Below is a small trained network, with its code and all its weights. Each question gives an input and a target symbol and asks what happens when units are switched off, that is, made to give their printed mean instead of their output.

import numpy as np


def w(rows, s, z=0):
    codes = np.array(rows[::2]) - 128.0
    scale = np.full(codes.shape[1], s)
    scale[-1] = z or s
    return codes * scale


def norm(h):
    return h / np.sqrt((h * h).mean(-1, keepdims=True) + 1e-5)


def f(y):
    return np.maximum(y, 0)


def softmax(a):
    e = np.exp(a - a.max(-1, keepdims=True))
    return e / e.sum(-1, keepdims=True)


def log_softmax(a):
    a = a - a.max(-1, keepdims=True)
    return a - np.log(np.exp(a).sum(-1, keepdims=True))


def net(x, mask):
    ids = ['αγεζλμξτ'.index(c) for c in x.split()]
    T = len(ids)
    res = E[ids] + P[:T]
    u = 0
    for l in range(2):
        r = norm(res)
        for j in range(2):
            rows = slice(2 * j, 2 * j + 2)
            q, k, v = (r @ M[l][rows].T for M in (Q, K, V))
            z = softmax(np.where(np.tri(T) > 0, q @ k.T / 2**0.5, -1e9)) @ v
            o = O[l][rows]
            res = res + np.where(mask[u + j], z, o[:, -1]) @ o[:, :-1]
        u += 2
        y = f(norm(res) @ A[l][:, :-1].T + A[l][:, -1])
        res = res + np.where(mask[u : u + 12], y, B[l][:, -1]) @ B[l][:, :-1]
        u += 12
    return log_softmax(norm(res)[-1] @ U[:, :-1].T + U[:, -1])


Q, K, V, O, A, B = {}, {}, {}, {}, {}, {}
E = w([
[174,86,96,130,35],'α',
[157,149,136,87,96],'γ',
[103,59,83,150,76],'ε',
[157,93,235,161,226],'ζ',
[197,126,175,111,150],'λ',
[4,58,221,64,137],'μ',
[169,212,15,205,111],'ξ',
[99,125,54,31,96],'τ',
],0.018)
P = w([
[69,173,161,114,59],'0',
[78,135,143,109,23],'1',
[105,134,160,91,55],'2',
[98,103,148,102,71],'3',
[119,83,143,101,73],'4',
[138,46,128,114,61],'5',
[129,40,130,116,90],'6',
[128,28,134,118,119],'7',
[104,19,148,126,172],'8',
[106,2,152,129,197],'9',
[121,5,147,117,193],'10',
],0.0095)
Q[0] = w([
[118,61,207,129,79],'0.h0',
[99,206,135,195,101],'0.h0',
[164,249,250,101,200],'0.h1',
[14,230,65,130,89],'0.h1',
],0.013)
K[0] = w([
[155,103,70,78,172],'0.h0',
[112,183,155,90,99],'0.h0',
[89,205,249,169,70],'0.h1',
[80,198,68,80,142],'0.h1',
],0.016)
V[0] = w([
[130,102,77,7,181],'0.h0',
[144,156,39,175,174],'0.h0',
[99,90,142,69,131],'0.h1',
[176,152,165,187,102],'0.h1',
],0.018)
O[0] = w([
[234,113,139,1,114,133],'0.h0',
[159,127,33,150,210,2],'0.h0',
[161,97,127,134,87,189],'0.h1',
[105,158,191,150,183,127],'0.h1',
],0.014,0.011)
A[0] = w([
[201,181,138,174,82,61],'0.n0',
[119,110,180,118,84,178],'0.n1',
[52,171,111,146,146,204],'0.n2',
[67,128,133,49,169,76],'0.n3',
[67,169,114,45,126,202],'0.n4',
[156,187,152,173,100,2],'0.n5',
[139,65,168,86,166,131],'0.n6',
[173,61,141,192,95,174],'0.n7',
[92,183,166,83,129,76],'0.n8',
[173,175,153,201,136,154],'0.n9',
[139,9,133,148,106,195],'0.n10',
[172,120,176,105,123,175],'0.n11',
],0.014,0.0017)
B[0] = w([
[141,143,12,94,234,149],'0.n0',
[44,170,87,118,170,254],'0.n1',
[96,147,107,121,146,151],'0.n2',
[204,74,21,96,129,142],'0.n3',
[117,65,38,242,150,154],'0.n4',
[88,209,120,165,139,148],'0.n5',
[80,187,70,44,133,189],'0.n6',
[153,174,129,74,196,205],'0.n7',
[107,186,36,125,138,166],'0.n8',
[81,180,126,131,254,145],'0.n9',
[42,216,102,79,187,238],'0.n10',
[102,174,130,102,215,201],'0.n11',
],0.0095,0.012)
Q[1] = w([
[65,52,102,123,172],'1.h0',
[136,95,74,187,120],'1.h0',
[218,69,228,176,117],'1.h1',
[164,248,115,96,133],'1.h1',
],0.017)
K[1] = w([
[137,205,86,127,191],'1.h0',
[176,137,203,231,105],'1.h0',
[201,135,112,205,23],'1.h1',
[97,6,136,53,169],'1.h1',
],0.011)
V[1] = w([
[71,27,138,153,85],'1.h0',
[158,185,147,132,71],'1.h0',
[66,5,86,83,107],'1.h1',
[139,230,44,142,22],'1.h1',
],0.022)
O[1] = w([
[173,50,164,109,163,3],'1.h0',
[110,159,51,184,104,121],'1.h0',
[50,6,140,198,110,165],'1.h1',
[87,152,59,9,171,97],'1.h1',
],0.017,0.0043)
A[1] = w([
[118,136,52,154,249,125],'1.n0',
[203,147,74,152,195,128],'1.n1',
[106,113,156,77,140,103],'1.n2',
[186,139,34,93,238,145],'1.n3',
[98,113,135,133,164,82],'1.n4',
[178,180,168,148,75,209],'1.n5',
[139,44,44,99,239,72],'1.n6',
[106,173,35,251,150,251],'1.n7',
[45,192,168,127,117,162],'1.n8',
[84,101,230,120,70,239],'1.n9',
[149,129,203,85,201,253],'1.n10',
[93,128,88,126,82,116],'1.n11',
],0.014,0.0028)
B[1] = w([
[153,96,180,239,170,164],'1.n0',
[144,94,80,169,173,134],'1.n1',
[139,167,153,110,113,166],'1.n2',
[134,25,64,182,82,161],'1.n3',
[101,121,125,138,161,148],'1.n4',
[186,89,128,109,140,158],'1.n5',
[250,163,146,120,141,151],'1.n6',
[162,92,16,167,111,174],'1.n7',
[140,124,239,147,151,252],'1.n8',
[120,98,95,144,49,185],'1.n9',
[140,115,25,76,86,172],'1.n10',
[148,133,116,93,171,170],'1.n11',
],0.023,0.015)
U = w([
[79,182,96,151,155,251],'α',
[66,203,81,122,116,138],'γ',
[130,87,135,107,217,74],'ε',
[200,170,171,208,33,97],'ζ',
[121,244,126,121,94,104],'λ',
[63,86,138,170,48,125],'μ',
[166,95,76,220,167,142],'ξ',
[187,94,66,93,103,162],'τ',
],0.011,0.0035)

Each question gives the input, a string of symbols that net reads in full, and the target symbol t.
The units are the heads (2 rows each of Q, K, V and O) and the neurons (one row each of A and B). Each row of codes is followed by its name. A weight is (code - 128) times the scale printed after its matrix; where a second scale follows, it is the last column's (O, A, B and U).
mask holds one flag per unit, layer by layer, with each layer's heads first. A switched-off unit (its flag False) gives its mean, the last column of its rows in O or B, instead of its output. The means were averaged over made-up inputs and are rounded, as every weight is.
A unit's drop is (log p(t) with every unit on - log p(t) with that unit switched off) / (log p(t) with every unit on - log p(t) with every unit switched off).
The circuit of an input: a set's keep is (log p(t) with only the set's units on - log p(t) with every unit switched off) / (log p(t) with every unit on - log p(t) with every unit switched off). Starting from the 12 units with the biggest drops (on a tie, the unit counted first), units are removed one at a time, each time the one whose removal leaves the highest keep (on an exact tie, the one counted first), for as long as the keep stays at least 0.8.
units of the circuit, in order: the units of the circuit, biggest drop first
k most important neurons: the k neurons with the biggest drops, biggest first
top k neurons in layer l: the k neurons of layer l with the biggest drops, biggest first
heads that matter: for each layer, one digit per head in row order, 1 if its drop is at least 0.15 and else 0, layers parted by /
input α λ ε, target λ: units of the circuit, in order	[1.h1, 0.h1]
input τ ζ τ γ, target τ: heads that matter	10 / 00
input μ τ γ γ ζ ζ τ ζ τ ε, target τ: units of the circuit, in order	[0.h0]
input α α α λ ζ, target λ: heads that matter	00 / 01
input μ λ ξ α ζ γ ε ε μ ζ, target μ: heads that matter	00 / 11
input μ α γ α α ε λ γ, target λ: heads that matter	11 / 01
input γ ξ μ ε ζ, target μ: heads that matter	01 / 11
input ξ λ λ τ ε τ ζ μ ε μ α, target μ: heads that matter	00 / 01
input α γ ε τ ξ α γ α ε, target α: heads that matter	00 / 10
input α μ τ, target τ: heads that matter	01 / 10
input α ζ ξ γ τ ξ ξ λ, target ξ: units of the circuit, in order	[0.h0, 1.n0]
input ζ α λ ξ α, target ξ: 2 most important neurons	[1.n3, 1.n0]
input α γ γ ε γ γ λ ζ α, target ζ: 2 most important neurons	[1.n8, 0.n5]
input α α α μ ζ ζ, target ζ: top 2 neurons in layer 0	[0.n7, 0.n9]
input α ε ζ α τ ε γ, target ε: units of the circuit, in order	[1.n9]
input α α ξ, target ξ: units of the circuit, in order	[1.n0, 1.n7]
input τ ζ ζ μ α ε ε ξ ε, target ξ: heads that matter	11 / 00
input λ μ τ, target τ: heads that matter	11 / 10
input μ ζ γ λ λ γ ξ μ, target ξ: heads that matter	10 / 00
input α α α α ζ, target ζ: top 3 neurons in layer 0	[0.n6, 0.n11, 0.n10]
input ζ α ξ γ ξ, target ξ: heads that matter	00 / 00
input τ ξ λ α λ ζ α τ μ, target τ: units of the circuit, in order	[0.h0]
input λ ε μ μ γ, target μ: heads that matter	00 / 01
input μ α ξ μ, target ξ: top 2 neurons in layer 1	[1.n7, 1.n0]
input λ ε τ ξ, target τ: 2 most important neurons	[0.n0, 0.n11]
input ξ α α α ζ α α α α μ α, target μ: 2 most important neurons	[0.n3, 1.n9]
